Here is a tiny trained network, its code and every weight. The questions are about switching its units off for an input and a class, where a switched-off unit gives its printed mean instead of its output.

import numpy as np


def w(rows, s, z=0):
    codes = np.array(rows[::2]) - 128.0
    scale = np.full(codes.shape[1], s)
    scale[-1] = z or s
    return codes * scale


def f(y):
    return y / 2 * (1 + np.tanh(0.7978845608 * (y + 0.044715 * y**3)))


def log_softmax(a):
    a = a - a.max(-1, keepdims=True)
    return a - np.log(np.exp(a).sum(-1, keepdims=True))


def net(x, mask):
    res = np.array(x, float).reshape(1, 5) / 4 @ E
    y = f(res @ A[0][:, :-1].T + A[0][:, -1])
    res = res + np.where(mask, y, B[0][:, -1]) @ B[0][:, :-1]
    return log_softmax(res[-1] @ U[:, :-1].T + U[:, -1])


A, B = {}, {}
E = w([
[175,95,141,155,79,197,76,117,159,1],'x0',
[146,78,2,46,145,76,157,119,246,122],'x1',
[87,118,169,87,218,200,61,212,170,119],'x2',
[42,30,161,114,106,226,183,71,159,166],'x3',
[201,79,182,178,73,114,102,186,192,203],'x4',
],0.0087)
A[0] = w([
[115,156,143,99,166,127,84,197,137,115,113],'N1',
[145,102,110,69,144,120,141,114,165,127,81],'N2',
[126,122,125,86,144,164,112,202,124,118,98],'N3',
[132,84,81,100,131,67,107,104,183,108,110],'N4',
[171,184,122,117,119,110,79,139,132,81,119],'N5',
[142,92,175,129,133,89,112,140,122,122,94],'N6',
[143,173,104,149,146,67,86,178,123,119,122],'N7',
[199,178,149,149,164,88,132,150,132,111,133],'N8',
[70,164,132,114,144,96,142,133,122,180,108],'N9',
[100,131,195,174,109,151,147,148,81,144,96],'N10',
[125,125,69,100,147,124,138,125,137,116,98],'N11',
[73,109,141,79,190,148,35,191,139,130,124],'N12',
[169,87,98,162,62,119,105,59,109,67,84],'N13',
[95,115,157,95,174,176,125,165,148,144,118],'N14',
[69,51,178,115,112,166,151,60,159,188,118],'N15',
[97,128,142,159,90,175,121,75,190,74,88],'N16',
[203,155,155,142,144,54,118,200,143,114,131],'N17',
[126,185,64,160,139,106,108,167,99,86,86],'N18',
[180,71,200,173,108,90,142,205,197,169,1],'N19',
[187,194,77,129,139,104,111,177,142,104,124],'N20',
[210,73,126,174,62,146,101,204,163,244,56],'N21',
[111,107,155,111,104,188,154,93,177,157,83],'N22',
[134,116,113,118,171,168,129,166,145,139,102],'N23',
[133,197,172,150,120,136,93,121,93,125,104],'N24',
[77,170,88,78,178,154,154,83,74,72,52],'N25',
[119,128,118,102,149,161,72,173,130,153,135],'N26',
[172,114,101,24,105,124,151,137,202,124,99],'N27',
[123,115,25,105,122,131,155,109,184,79,133],'N28',
[82,179,168,168,132,167,128,93,58,102,105],'N29',
[116,161,105,85,189,151,150,77,76,73,27],'N30',
[170,104,140,133,89,163,90,160,149,7,86],'N31',
[101,128,144,108,171,93,163,119,111,242,98],'N32',
[129,90,102,90,141,71,136,130,171,108,129],'N33',
[130,132,154,120,155,87,155,150,130,212,95],'N34',
[191,96,162,111,92,155,73,111,148,83,55],'N35',
[180,133,113,137,101,78,150,72,87,103,95],'N36',
[153,146,116,153,71,95,167,78,129,149,111],'N37',
[129,158,159,137,97,163,106,125,71,130,110],'N38',
[87,149,111,104,142,97,81,110,111,230,88],'N39',
[60,57,145,135,108,180,177,74,132,154,122],'N40',
[140,198,93,144,152,107,138,176,102,113,113],'N41',
[158,104,69,114,146,140,115,118,139,144,45],'N42',
[119,105,133,168,203,150,116,183,161,103,89],'N43',
[134,151,180,178,121,141,123,141,88,142,107],'N44',
[145,126,95,159,58,100,151,51,99,175,121],'N45',
[124,132,141,142,130,153,97,127,173,77,83],'N46',
[149,125,107,147,75,94,158,63,106,116,119],'N47',
[92,61,145,129,114,198,180,108,148,150,111],'N48',
],0.012,0.0044)
B[0] = w([
[178,188,109,144,163,110,206,125,126,133,190],'N1',
[135,125,179,90,141,128,115,136,167,138,181],'N2',
[159,153,113,125,166,120,166,146,65,116,174],'N3',
[160,99,207,80,112,115,131,169,181,181,218],'N4',
[141,135,107,182,97,183,133,72,203,113,206],'N5',
[123,136,163,121,78,105,95,124,131,113,142],'N6',
[156,137,136,126,102,171,162,57,159,135,210],'N7',
[139,134,123,149,83,152,166,46,173,147,202],'N8',
[128,77,58,157,126,200,45,167,120,154,187],'N9',
[134,104,225,71,117,109,116,149,206,180,207],'N10',
[136,97,150,96,128,108,102,143,152,118,183],'N11',
[174,187,139,163,200,89,200,165,68,106,235],'N12',
[126,142,93,209,188,132,119,192,72,165,212],'N13',
[168,184,120,106,172,116,187,119,96,112,204],'N14',
[171,133,116,158,48,139,197,57,148,129,255],'N15',
[128,58,89,206,128,225,83,107,91,147,198],'N16',
[138,123,126,156,85,157,165,63,157,121,225],'N17',
[107,128,112,131,72,130,158,97,166,129,202],'N18',
[38,120,128,97,95,21,84,109,67,15,222],'N19',
[156,134,107,141,93,162,139,48,182,149,226],'N20',
[2,108,125,133,97,5,93,124,109,28,251],'N21',
[148,137,104,114,89,142,146,72,124,136,198],'N22',
[126,121,142,144,154,115,185,145,96,158,164],'N23',
[147,101,194,68,119,122,108,140,193,167,191],'N24',
[14,110,71,124,86,22,90,104,90,16,239],'N25',
[165,169,137,150,157,81,186,134,62,123,179],'N26',
[152,69,193,55,153,111,121,142,155,179,222],'N27',
[110,89,183,82,143,110,105,152,155,173,251],'N28',
[133,76,189,26,113,79,96,164,173,180,221],'N29',
[25,117,120,133,82,51,59,117,100,28,213],'N30',
[112,64,54,185,146,203,82,174,92,165,244],'N31',
[93,104,47,175,132,203,79,158,117,169,227],'N32',
[136,78,174,56,140,120,109,154,153,162,205],'N33',
[86,72,70,181,134,189,67,181,95,164,197],'N34',
[95,96,75,150,171,184,85,145,104,134,193],'N35',
[163,186,138,147,158,136,161,138,89,119,200],'N36',
[142,203,145,145,173,124,157,171,113,108,195],'N37',
[131,94,183,48,152,124,110,161,151,173,187],'N38',
[114,101,74,212,104,213,72,178,108,188,195],'N39',
[170,187,83,142,79,133,165,62,197,122,247],'N40',
[135,120,101,132,70,166,154,71,124,128,196],'N41',
[136,106,185,110,129,100,106,124,131,168,157],'N42',
[155,161,122,177,184,100,171,161,79,152,180],'N43',
[151,110,207,64,164,124,123,137,192,169,195],'N44',
[187,212,125,143,211,89,210,202,40,104,213],'N45',
[102,108,74,148,163,154,130,169,106,160,174],'N46',
[186,188,128,137,180,121,178,187,77,112,202],'N47',
[182,159,82,113,80,138,153,61,196,127,231],'N48',
],0.0078,0.012)
U = w([
[160,145,91,136,64,140,170,11,168,142,116],'0',
[144,94,192,43,131,89,88,175,168,193,2],'1',
[168,200,106,149,186,87,198,191,63,121,176],'2',
[37,115,98,116,88,31,59,111,99,23,206],'3',
[111,89,41,177,132,204,43,180,97,179,118],'4',
],0.012,0.00089)

Each question gives the input, the list of numbers given to net, and the class t.
The units are the neurons (one row each of A and B). Each row of codes is followed by its name. A weight is (code - 128) times the scale printed after its matrix; where a second scale follows, it is the last column's (A, B and U).
mask holds one flag per neuron, in row order. A switched-off neuron (its flag False) gives its mean, the last column of its row in B, instead of its output. The means were averaged over made-up inputs and are rounded, as every weight is.
A unit's drop is (log p(t) with every unit on - log p(t) with that unit switched off) / (log p(t) with every unit on - log p(t) with every unit switched off).
The circuit of an input: a set's keep is (log p(t) with only the set's units on - log p(t) with every unit switched off) / (log p(t) with every unit on - log p(t) with every unit switched off). Starting from the 12 units with the biggest drops (on a tie, the unit counted first), units are removed one at a time, each time the one whose removal leaves the highest keep (on an exact tie, the one counted first), for as long as the keep stays at least 0.8.
circuit, biggest first: the units of the circuit, biggest drop first
most important unit: the unit with the biggest drop
k most important neurons: the k neurons with the biggest drops, biggest first
drop when u is switched off: that unit's drop, to one decimal
input [-3,8,-1,-5,-7], class 1: most important unit -> N4
input [4,0,8,2,8], class 2: 3 most important neurons -> (N12 N43 N25)
input [7,-5,-7,-6,6], class 2: 2 most important neurons -> (N13 N45)
input [4,8,-8,-6,2], class 1: 2 most important neurons -> (N4 N28)
input [3,6,5,7,6], class 0: 2 most important neurons -> (N15 N48)
input [-8,-7,5,-7,-5], class 4: 3 most important neurons -> (N9 N39 N32)
input [-5,-4,7,6,7], class 2: 2 most important neurons -> (N12 N14)
input [-2,-6,7,-3,4], class 2: 4 most important neurons -> (N12 N1 N26 N43)
input [-2,-7,1,-6,4], class 1: 2 most important neurons -> (N44 N24)
input [-6,2,4,8,7], class 0: 2 most important neurons -> (N15 N48)
input [6,8,0,-8,-8], class 0: 4 most important neurons -> (N20 N5 N21 N18)
input [-8,3,0,6,3], class 4: 3 most important neurons -> (N32 N34 N39)
input [8,7,2,7,-7], class 4: 2 most important neurons -> (N16 N31)
input [-8,-1,7,3,5], class 4: circuit, biggest first -> (N32)
input [7,-2,0,-7,1], class 0: 4 most important neurons -> (N8 N17 N20 N5)
input [-1,-1,-6,-1,-8], class 3: 2 most important neurons -> (N25 N30)
input [7,8,7,5,3], class 1: drop when N4 is switched off -> 0.1
input [2,-6,-8,3,7], class 2: drop when N45 is switched off -> 0.6
input [-8,6,2,-8,8], class 0: drop when N25 is switched off -> 0.6
input [-4,2,-1,3,6], class 3: drop when N21 is switched off -> 0.2
input [3,5,8,-6,-4], class 2: circuit, biggest first -> (N12)
